Rows near named flat spaces through zero (a row that begins with a name and a colon came from that space):
j827_j164: -135	-378	347	-157	-7	400	107	85	-283	13	86	315	-11	-168	145	-20	-205	60	447	269
j648_j543: -233	-59	12	-277	8	-109	103	37	231	35	80	49	-128	270	-73	185	176	-156	-63	-95
j284_j935: -25	-90	-58	-119	-143	73	-123	-87	-88	77	171	268	253	-28	129	171	60	11	-246	159
j827_j164: 10	268	-4	287	-62	83	132	332	86	47	-271	-153	-275	-720	-112	-143	-581	319	-46	-31
j256_j931: 64	-113	-37	-20	161	-240	182	-118	-58	-40	-172	-215	108	230	-175	-73	210	-103	291	-144
j284_j935: 35	-25	-121	-214	36	-153	71	-31	145	-33	-171	-33	122	48	-362	-113	9	66	-139	-213
j99_j857: -222	74	-244	-247	-278	-265	95	80	221	-132	-63	-55	-31	36	-276	-43	32	102	-565	-248
j284_j935: 56	-275	336	90	47	-247	336	-145	51	136	-99	7	21	385	72	234	335	-368	24	276
j256_j931: 48	-10	-211	-198	-109	-318	19	-286	204	-103	-183	-43	218	375	-290	-73	417	4	-657	-223
j99_j857: -482	-192	-29	56	-48	217	68	55	-375	-39	47	-204	-179	-72	169	-42	123	208	359	-187
j827_j164: 4	-95	73	-249	132	117	306	76	19	314	-48	371	-13	-374	114	42	-26	347	347	-165
j99_j857: -40	-157	202	38	-74	154	154	141	-162	-64	40	148	-188	-155	168	11	-290	33	219	268
j827_j164: 561	230	-95	-169	161	-294	64	-30	316	52	181	179	99	111	-69	-52	153	-286	70	-209
j99_j857: 684	-73	-156	-65	262	-262	6	-568	-161	273	36	451	692	253	352	221	524	-24	133	179
j648_j543: -121	-45	-235	-624	-140	-39	-177	-93	232	-305	496	266	-76	607	-68	81	358	-357	-357	-230
j99_j857: -143	-174	324	-124	210	204	162	-202	170	140	-130	103	-79	173	64	246	401	-294	114	124
j827_j164: -485	-181	34	-20	-393	77	-125	-229	-293	-54	111	121	121	298	487	74	478	272	-402	156
j99_j857: 172	188	162	104	-52	-186	-118	139	311	0	222	12	-86	226	47	211	-120	-493	-182	318
j284_j935: -64	199	-57	-73	-74	174	-109	77	96	-17	36	254	-135	-257	239	130	-279	206	-130	199
j256_j931: 314	52	-147	-320	124	13	21	13	251	165	75	341	221	-268	-267	132	-140	-110	-124	-91
j648_j543: -105	-349	143	35	-73	74	123	81	-291	-40	158	-31	-59	99	-11	-45	-27	-100	210	35
j827_j164: -21	-128	-35	139	80	-105	201	-16	-235	28	-64	-275	-42	38	-46	-234	237	120	344	-369
j648_j543: -75	-110	511	461	-109	377	-87	122	-229	-156	28	-157	-352	-17	259	-207	-192	-101	142	368
j648_j543: -265	-74	-25	166	-123	23	-153	-73	-171	57	156	-188	98	160	133	148	297	-141	-142	16
j827_j164: 169	-28	43	454	-18	44	23	22	-186	-272	-108	-443	-238	-26	-189	-271	-132	-204	-50	-19
j827_j164: 160	-191	235	218	183	-6	114	133	-166	-8	-46	-262	-72	55	-213	-230	-169	-159	521	-37
j284_j935: 97	-323	141	-109	-126	52	361	-40	-273	-104	80	208	-151	34	141	-342	211	213	153	-227
j99_j857: 192	-20	-96	-221	99	-216	-93	-373	36	169	41	370	563	292	269	457	326	-191	-31	406
j256_j931: 115	-68	93	-30	-109	140	-164	-34	-110	25	308	267	65	103	246	-61	89	26	-77	64
j284_j935: -186	148	-5	221	-173	98	-231	125	58	-59	180	-243	-210	29	3	-48	32	-110	-347	-106
j256_j931: 9	262	-297	-463	-101	-220	137	-24	423	-51	-224	271	197	-290	-215	216	-110	25	-432	26
j256_j931: -164	100	-309	182	-60	428	-456	19	-194	-417	40	-317	-186	-182	-225	-83	-404	-50	-287	32
j648_j543: 10	-108	38	-45	121	48	8	194	-112	147	-18	17	57	-167	-161	-163	-320	285	395	-131
j99_j857: 23	-501	55	-215	-266	285	287	-24	-488	-222	213	269	-53	-145	2	-440	135	213	40	-302
j256_j931: -279	-59	428	595	107	-190	-21	4	20	319	-134	-520	-135	471	168	185	322	-199	111	191
j99_j857: 368	205	-417	132	-19	70	-251	-180	-117	-234	42	-19	80	-163	-45	-135	-101	75	-360	-97
j256_j931: 251	-169	145	127	302	-105	133	67	-67	87	-118	-197	18	99	-290	-147	-155	-109	512	-76
j827_j164: -54	-240	170	-212	-168	0	-56	97	-48	-36	272	109	93	275	-129	-225	101	-68	-40	-135
j284_j935: 278	-116	114	449	123	407	-209	-153	-376	145	133	45	86	-225	264	50	-32	-48	100	234
j284_j935: 318	-17	-92	-73	-75	200	-148	-273	-97	-185	0	268	276	-133	15	-44	26	-82	-337	201
j284_j935: -167	-195	76	-217	-67	-165	-19	-117	101	45	11	-31	262	405	-220	48	362	-203	-216	-61
j827_j164: 287	215	-31	55	-159	112	-598	-278	-24	-110	338	283	328	312	402	-19	212	-73	-439	306
j827_j164: -43	-46	-21	199	94	60	-50	11	17	-15	-168	-324	-90	-10	-340	-47	-91	-79	-146	-101
j648_j543: -345	10	-103	-347	-41	-139	4	-83	275	81	199	164	-64	402	156	459	375	-219	-244	19
j256_j931: -334	16	-232	97	-189	396	-295	-55	-308	-231	128	-20	-241	-94	272	-52	-78	367	-267	-22
j256_j931: 154	103	216	275	406	-93	-175	-121	148	484	-104	-53	210	217	171	307	134	-73	330	234
j99_j857: -97	-163	-293	-326	-104	184	189	178	-86	-482	10	36	-471	-165	-371	-261	-465	179	-105	-286
j827_j164: 60	-88	66	575	139	254	31	-25	-475	-22	-242	-333	-200	-285	141	-261	-196	349	377	1
j284_j935: 10	-196	273	138	-25	158	155	-24	-236	-105	6	-76	-123	23	115	-246	166	-69	284	-23
j284_j935: -378	48	-41	161	-111	63	14	111	-96	10	185	-130	-459	107	367	62	131	205	-4	-156
j284_j935: 203	-25	-77	-5	-104	-89	-25	-25	38	70	177	176	74	44	1	59	21	-42	-356	0
j827_j164: -187	144	-164	-245	-125	2	-118	-109	232	0	21	146	134	-8	15	261	182	-90	-454	49
j648_j543: -328	-258	242	94	-35	112	246	81	-109	51	-243	-132	-195	-77	-70	-21	-59	148	77	47
j648_j543: -208	88	31	43	-98	-100	136	89	82	-27	-155	-106	-173	-53	57	-3	-28	134	-58	-1
j256_j931: 66	381	300	231	80	-58	33	82	406	390	-302	112	-104	-255	277	73	-68	322	-104	171
j256_j931: -46	-28	223	423	22	-160	439	363	58	-93	-363	-589	-516	-236	-419	-275	-371	-89	174	-163
j827_j164: -139	257	-167	319	-52	-95	-123	233	-66	-105	-172	-513	-74	-270	-206	-223	-321	162	83	-170
j99_j857: -163	-164	46	-460	-289	-295	373	178	158	-162	5	197	-57	111	-188	-109	-34	23	-143	-95
j648_j543: 155	124	39	-103	7	238	-114	-185	55	56	-70	441	151	-239	317	128	-41	188	-148	319
j648_j543: -163	142	49	-18	-119	-217	-341	4	292	28	68	-135	124	483	-108	38	144	-110	-444	47
j284_j935: -23	45	330	289	121	399	-59	42	12	56	-100	10	-362	-168	229	-22	-168	89	112	214
j648_j543: 335	330	-401	-2	41	-123	16	-90	14	-115	-142	13	116	-364	-13	-139	-86	215	-45	-200
j99_j857: -296	-44	420	279	-103	76	409	214	42	118	-257	-178	-459	-260	145	-108	15	154	96	-19
j648_j543: -168	6	94	153	49	150	105	192	-37	-192	-94	-272	-505	-54	-62	-215	-222	81	234	-136
j256_j931: 301	67	-8	283	394	-111	-158	-49	-22	163	-88	-139	106	144	-3	218	-266	-126	416	291
j99_j857: 271	-84	-386	-272	-122	-126	-114	-305	-180	-221	335	335	326	265	164	197	219	-222	-262	131
j284_j935: 69	-250	169	203	130	-12	149	-157	-193	164	-162	-88	246	-9	-17	196	126	-231	200	258
j648_j543: 58	58	205	223	56	-57	-35	81	51	108	35	-30	-87	96	181	136	-117	-123	135	282
j99_j857: 175	-87	205	186	196	34	167	334	-6	120	-24	-63	-374	-133	-152	-197	-520	179	422	-78
j256_j931: -275	-18	176	215	-158	-207	95	-137	-106	-87	-183	-266	-106	403	296	-169	449	180	-37	-11
-275	-18	-141	22	-243	15	-120	55	-61	-207	8	2	-232	127	80	65	-266	250	-437	181 -> j827_j164
-76	48	240	-103	-13	-161	-267	-3	277	-114	274	-200	-46	781	-91	-183	447	-430	-47	-171 -> j284_j935
116	6	346	-91	42	-345	-13	-44	304	301	23	163	383	388	68	233	243	-322	37	326 -> j256_j931
5	-81	-29	-122	-149	-154	138	-53	-49	-65	127	15	62	154	19	-142	349	-63	-71	-238 -> j99_j857
-38	-295	146	-74	162	-231	376	-10	-39	166	-160	-75	-27	242	-140	-56	200	73	352	-200 -> j284_j935
-93	95	33	-118	-65	-62	-144	-48	121	-54	155	102	36	272	206	172	142	-182	-65	194 -> j284_j935
-336	-117	311	157	-80	22	128	100	26	18	-99	-76	-327	175	191	161	-69	-3	-11	311 -> j648_j543
75	135	69	361	-88	-152	134	-49	73	16	-196	-158	-163	-41	140	54	60	-12	-315	146 -> j827_j164
-167	-157	375	294	-13	152	105	270	-142	134	-202	-109	-164	-260	-9	-79	-469	223	264	269 -> j827_j164
165	56	-549	-357	-10	-84	-341	-472	79	-201	255	175	406	412	-85	306	486	-379	-616	-61 -> j99_j857
-285	314	-166	121	15	-166	-149	-19	157	78	-217	-329	79	-17	3	112	130	106	-96	-82 -> j99_j857
124	-293	346	-384	-4	-59	176	-203	123	115	254	472	235	437	193	220	522	-467	63	220 -> j827_j164
337	-123	11	-216	217	-231	256	-104	188	193	-249	277	208	23	-226	121	-112	66	26	95 -> j284_j935
-315	27	-435	-338	-303	-317	42	-47	6	-156	48	-17	245	67	-107	164	185	11	-391	-142 -> j284_j935
-251	-190	116	16	-4	173	48	23	-102	25	147	-81	-188	115	51	51	202	-129	90	-104 -> j99_j857
-45	59	-72	-166	-136	107	-449	-222	35	-76	348	225	243	383	239	170	312	-201	-383	180 -> j284_j935
431	35	25	-352	206	16	-177	-247	277	239	278	619	388	196	172	421	177	-358	-76	320 -> j648_j543
-15	76	195	267	94	-97	-83	-51	161	-4	-32	-310	-105	340	-10	129	193	-436	-41	160 -> j284_j935
77	32	117	-198	-28	145	9	42	25	83	32	410	92	-238	219	0	-164	220	133	174 -> j648_j543
-62	-93	-87	52	76	-14	135	-41	-86	-162	-202	-356	-97	16	-329	-239	111	-23	85	-331 -> j256_j931
58	37	-237	43	112	378	-349	-257	-135	-156	111	-85	25	6	-51	-62	209	-85	-182	-192 -> j648_j543
-98	-285	-236	-341	-259	241	169	-131	-324	-279	274	346	-205	-3	188	-210	247	298	-222	-341 -> j827_j164
-137	77	-88	164	-80	-148	-89	205	-19	-169	-53	-405	-105	46	-272	-164	-261	-22	-12	-94 -> j827_j164

Rows near named flat spaces through zero (a row that begins with a name and a colon came from that space):
j56_j92: 455	-31	-608	45	57	-244	175	112	-215	-209	-63	276	-141	-233	25	100	-271	-247	-328	-58
j56_j92: -191	-7	29	81	38	-66	143	232	-88	-17	-85	57	-58	67	-96	58	113	109	-61	-92
j246_j649: -38	-103	35	-210	-412	84	25	-3	91	201	-226	-19	-268	89	213	313	-151	-105	155	-192
j757_j316: 5	276	-457	61	-54	-353	-131	45	170	-24	-164	167	-586	-15	341	111	-430	-116	8	-289
j246_j649: -131	102	29	190	175	89	-309	129	-27	-197	224	16	-90	50	85	-336	120	-89	224	-35
j368_j752: 78	438	-186	-157	159	-240	-448	-281	-34	-129	99	466	16	96	40	-305	200	55	-96	200
j781_j175: -48	-94	459	-918	155	261	-29	-364	50	-64	-229	-41	-31	-30	-523	428	232	97	-339	95
j757_j316: -96	-42	-50	-270	-78	-42	-151	74	4	210	-77	-59	-267	99	102	76	-90	-62	292	-116
j781_j175: 75	171	279	151	-17	89	-50	-333	4	-29	-102	281	305	39	86	-262	299	-90	-114	96
j56_j92: -37	-207	-95	333	268	-149	619	369	-196	296	-113	-94	244	-70	-181	328	-288	201	-292	-36
j56_j92: -125	-21	-112	118	134	-108	85	388	-279	-249	-202	-47	-103	122	-20	188	-116	70	-10	-126
j781_j175: 60	59	-157	11	-313	-100	-150	156	-289	-158	-264	332	-254	180	235	-59	-49	-22	-55	-255
j246_j649: 137	-13	-311	204	228	-415	243	288	-281	211	-38	186	240	-1	-190	-252	-40	424	-301	-62
j56_j92: 250	-181	371	347	-761	80	-8	-595	146	-342	-330	111	511	-1	209	223	-4	-92	-252	225
j246_j649: 5	113	-140	237	-50	-213	159	19	-129	-169	-143	-20	-62	1	99	-103	-51	-38	-71	-11
j757_j316: -43	114	-270	457	50	68	-181	308	-160	146	359	285	-65	84	373	-227	-96	-255	284	-7
j56_j92: 92	59	52	-213	-278	191	-109	-6	239	281	-34	108	97	141	195	-4	250	67	308	-118
j368_j752: 250	-349	-47	203	-33	-30	481	76	61	782	-51	184	342	-176	3	88	-145	-27	-122	-117
j757_j316: 373	-244	145	464	-452	172	-74	-320	366	6	-163	-12	425	-100	439	138	-216	-303	201	-13
j56_j92: -217	-39	105	-96	-45	-104	-154	126	-246	-56	-161	60	-266	143	-29	-173	78	22	64	-163
j368_j752: -20	-12	-163	-54	238	-152	-137	-50	53	202	317	126	-150	-168	-132	-277	26	-120	12	76
j781_j175: 446	294	-32	172	139	255	95	-106	-484	-194	-61	503	436	80	149	-221	98	-39	-471	85
j368_j752: 76	181	118	66	377	134	-368	-111	-130	-69	358	346	368	43	-148	-405	225	184	-204	207
j368_j752: 88	100	18	70	421	-67	-75	-253	-203	41	257	285	223	-140	-192	-357	131	-144	-265	301
j757_j316: 251	228	135	-120	89	211	-334	-89	-231	-517	-180	575	293	164	-56	-37	306	138	-408	-19
j246_j649: 224	39	-232	19	-230	5	-77	-169	47	-196	-32	-10	-83	-57	269	220	-246	-311	82	106
j757_j316: 233	146	-56	-14	75	-41	-117	-167	68	-430	-124	-271	253	26	19	94	-163	221	-62	126
j757_j316: -50	233	82	-314	293	-24	-415	-271	-92	-206	100	-18	-3	75	-82	-236	170	-64	139	256
j56_j92: -284	70	-50	-96	713	106	51	445	155	414	437	-194	-121	-45	-276	-93	-9	291	128	-131
j246_j649: 30	24	-114	31	-2	-14	262	161	-117	-105	-4	16	-61	-50	-108	-37	100	67	-197	-66
j56_j92: 1	229	-21	-338	219	6	-400	-94	147	-185	82	-312	2	118	3	-131	65	168	357	102
j781_j175: -274	120	266	-33	241	-14	-100	15	206	112	187	115	424	114	-295	-193	688	268	187	246
j781_j175: -161	-22	110	-28	97	-45	-178	-228	250	81	115	-310	-221	-101	33	-39	-245	-119	184	40
j56_j92: 112	-237	124	42	-134	18	76	-250	165	196	-85	-374	145	-97	99	190	-374	-76	121	78
j368_j752: 399	319	-230	-227	46	-110	-212	-124	-397	-529	-23	307	367	141	-159	-249	243	397	-428	239
j368_j752: -97	218	142	-100	-415	61	-334	-321	37	-348	-161	-43	-120	209	319	58	100	-210	291	156
j56_j92: 277	-243	99	498	-252	-22	313	-259	164	-63	-160	-29	553	-165	52	369	-302	20	-350	173
j781_j175: 132	-196	-92	-51	105	271	420	188	-145	63	143	-265	332	-70	-102	477	-40	-169	89	303
j757_j316: -339	-199	135	0	253	92	409	258	135	464	330	-596	17	-90	-278	31	-10	195	221	77
j757_j316: 278	284	-203	189	-62	53	-456	-121	-274	-426	70	499	95	121	329	-232	18	-229	-56	119
j246_j649: -68	-204	-68	204	102	-109	602	512	-22	406	-152	2	274	9	-183	191	166	268	-25	-174
j781_j175: 152	215	-58	-195	-53	-106	-323	-226	-205	-99	-150	501	108	159	88	-42	130	-31	-130	128
j781_j175: -310	-79	-59	-62	-160	-40	154	290	-195	82	-251	-51	-488	129	178	374	-169	-307	244	-170
j757_j316: -289	71	-25	105	144	-101	-79	-37	-171	-49	342	53	-280	-61	-140	-141	-120	-45	-214	181
j781_j175: -147	33	-135	154	265	-137	450	299	142	475	219	-163	30	-86	-214	-41	-96	454	-188	-105
j246_j649: -354	-109	59	-52	352	137	534	430	-101	262	228	-167	-198	-104	-405	163	76	143	-226	-80
j368_j752: -27	-148	-15	-319	-212	78	-137	141	-44	-412	-112	-267	-284	45	-98	201	-34	62	72	-122
j56_j92: -285	-389	179	-139	25	-104	301	236	-287	236	-220	-353	-275	2	-248	177	-284	106	-76	-184
j368_j752: -235	-42	67	-225	-3	147	112	87	-11	-9	-61	-418	-371	33	52	326	-203	-193	247	-33
j757_j316: -48	237	234	-286	295	26	-408	-265	-36	-312	26	251	115	77	-256	-204	329	166	-220	148
j757_j316: -286	-207	141	295	146	39	317	331	142	421	194	-57	89	-67	-174	-29	130	128	54	-107
j246_j649: -284	-43	361	-232	313	67	237	-104	48	143	119	-175	55	-94	-500	-21	236	243	-288	124
j781_j175: -182	107	124	103	-231	-162	-302	-219	144	-223	29	14	8	91	45	-197	208	57	137	148
j757_j316: -298	74	148	136	99	-146	71	-350	165	181	425	250	-219	-280	-298	-430	272	-139	-366	198
j56_j92: 121	2	51	68	42	-17	-68	-281	109	165	99	-55	176	-82	62	-136	-114	-52	21	141
j246_j649: -387	-27	205	-142	313	19	69	114	-129	104	202	-209	-305	-37	-331	-233	70	129	-100	-44
j368_j752: 177	318	63	112	203	29	-72	-212	-268	-116	106	433	371	53	-59	-484	354	105	-345	192
j246_j649: -87	2	-148	193	100	-120	15	187	-180	210	-43	-9	-182	71	206	86	-438	-45	58	-115
j757_j316: -113	-244	296	126	-167	78	-23	-298	545	340	111	-331	46	-162	46	116	-223	-34	177	10
j56_j92: 200	-46	-106	670	89	27	73	66	-227	-108	135	605	224	-142	92	-88	-164	-189	-520	-10
j368_j752: 41	-197	-41	-456	249	221	151	254	-250	297	-64	-185	-141	31	-100	425	-322	-42	44	-97
j781_j175: -49	-97	76	-124	-96	23	-8	140	46	11	-52	-7	-24	45	-126	-39	169	206	2	-156
j781_j175: 145	-27	-202	383	-209	15	92	71	-186	-368	-123	-84	-329	-93	338	-21	-408	-355	-70	-201
j781_j175: 40	-81	-340	15	268	-70	114	503	-135	-33	-69	128	-297	-64	-23	124	-111	-130	16	-316
j246_j649: -709	-89	232	288	103	-104	48	384	254	422	46	-439	-431	116	94	-50	-136	86	532	-302
j368_j752: -97	-42	360	357	-327	64	-37	-363	369	135	-15	107	287	-15	164	-3	142	-100	63	121
j246_j649: 93	32	-63	-25	78	-132	51	-58	-147	-83	-33	-59	-34	-49	-107	-180	-121	169	-254	-28
j368_j752: 56	61	220	256	389	210	-34	-79	-248	244	190	319	373	4	15	-340	116	-138	-113	127
j368_j752: -296	132	-133	396	177	-21	-75	405	259	-2	326	-327	-166	51	128	-157	-118	224	344	-149
j246_j649: -77	364	-317	399	129	-526	-232	79	-8	38	163	322	-2	103	45	-476	-126	551	-272	-53
-126	-267	70	53	-105	-23	361	255	373	557	-192	78	-228	-127	-35	200	-39	48	-20	-492 -> j368_j752
0	139	-80	-216	25	120	-538	-144	217	-419	129	-310	-355	2	220	-27	-135	-285	457	23 -> j56_j92
-215	-110	-136	359	25	-249	161	331	-82	69	-64	125	-183	-9	-1	103	-179	24	-97	-171 -> j757_j316
-148	282	-188	-499	268	-104	-452	-36	9	25	254	290	-568	-4	-111	-344	201	-89	61	-73 -> j368_j752
-192	-89	-197	268	15	-283	327	349	195	229	-53	-157	-200	-68	-35	151	-228	227	-22	-252 -> j757_j316
254	-219	-39	92	425	31	375	172	-443	-34	9	27	324	-173	-350	-83	-51	56	-454	47 -> j368_j752
-154	145	304	-474	-263	358	-198	-300	-138	-104	113	-142	-197	155	48	-125	295	-185	204	200 -> j56_j92
310	200	-341	558	59	-194	22	494	-309	-350	-301	179	439	266	278	-135	-93	438	-55	-231 -> j368_j752
-256	247	74	62	93	-233	-356	59	59	57	-61	332	-241	160	41	-471	222	227	30	-277 -> j781_j175
-31	9	-314	-80	245	-147	-50	376	-66	-71	-33	-183	-221	51	2	209	-307	127	137	-147 -> j368_j752
97	-355	178	354	-376	154	106	-10	2	25	-118	-223	307	10	227	172	-165	-181	237	41 -> j368_j752
-132	-50	-208	10	144	-86	-257	360	215	170	228	23	-317	-18	5	-145	-72	120	244	-292 -> j368_j752
521	52	123	-221	31	114	-201	-457	-52	-350	-72	288	631	-58	-192	-174	362	88	-334	279 -> j246_j649
73	-16	39	-85	-3	6	62	-173	-62	-173	-66	-188	-67	-84	-48	-21	-93	-80	-105	49 -> j246_j649
-79	154	-41	-712	267	28	-110	-204	-17	161	328	-260	-358	-93	-301	-328	188	15	82	154 -> j56_j92
81	267	-145	-248	276	221	129	-157	137	328	536	92	-20	-175	-106	-215	240	-132	-47	239 -> j56_j92
154	4	-282	-195	6	-13	-156	135	-120	-225	-68	-59	-283	2	121	84	-186	-176	146	-115 -> j56_j92
195	-72	-172	-18	-262	-33	6	96	-186	-183	-247	145	-268	0	146	44	-219	-66	-186	-289 -> j781_j175
-305	-458	343	205	-232	232	618	302	208	434	-212	-541	103	16	-5	728	-313	94	155	-152 -> j56_j92
341	-81	-224	95	47	-283	72	0	-82	-125	-76	-45	321	-97	-127	-292	70	199	-98	38 -> j246_j649
-150	-218	-97	-503	12	-47	311	15	117	220	63	-513	-546	-229	-257	208	-163	-149	90	-50 -> j56_j92
171	87	-96	-63	-136	-79	-432	-255	-127	-254	-130	281	-60	70	251	-27	-76	-323	103	97 -> j781_j175
-94	95	-13	25	169	-69	-246	-89	33	241	149	323	-206	-44	93	-337	114	-286	137	-46 -> j368_j752
428	-20	-58	86	-360	98	41	-122	144	-173	-113	2	401	-3	131	-12	72	185	-75	-15 -> j757_j316
-348	69	111	-228	69	13	-43	-7	-42	-204	103	-175	-9	114	-201	316	214	-27	159	373 -> j781_j175
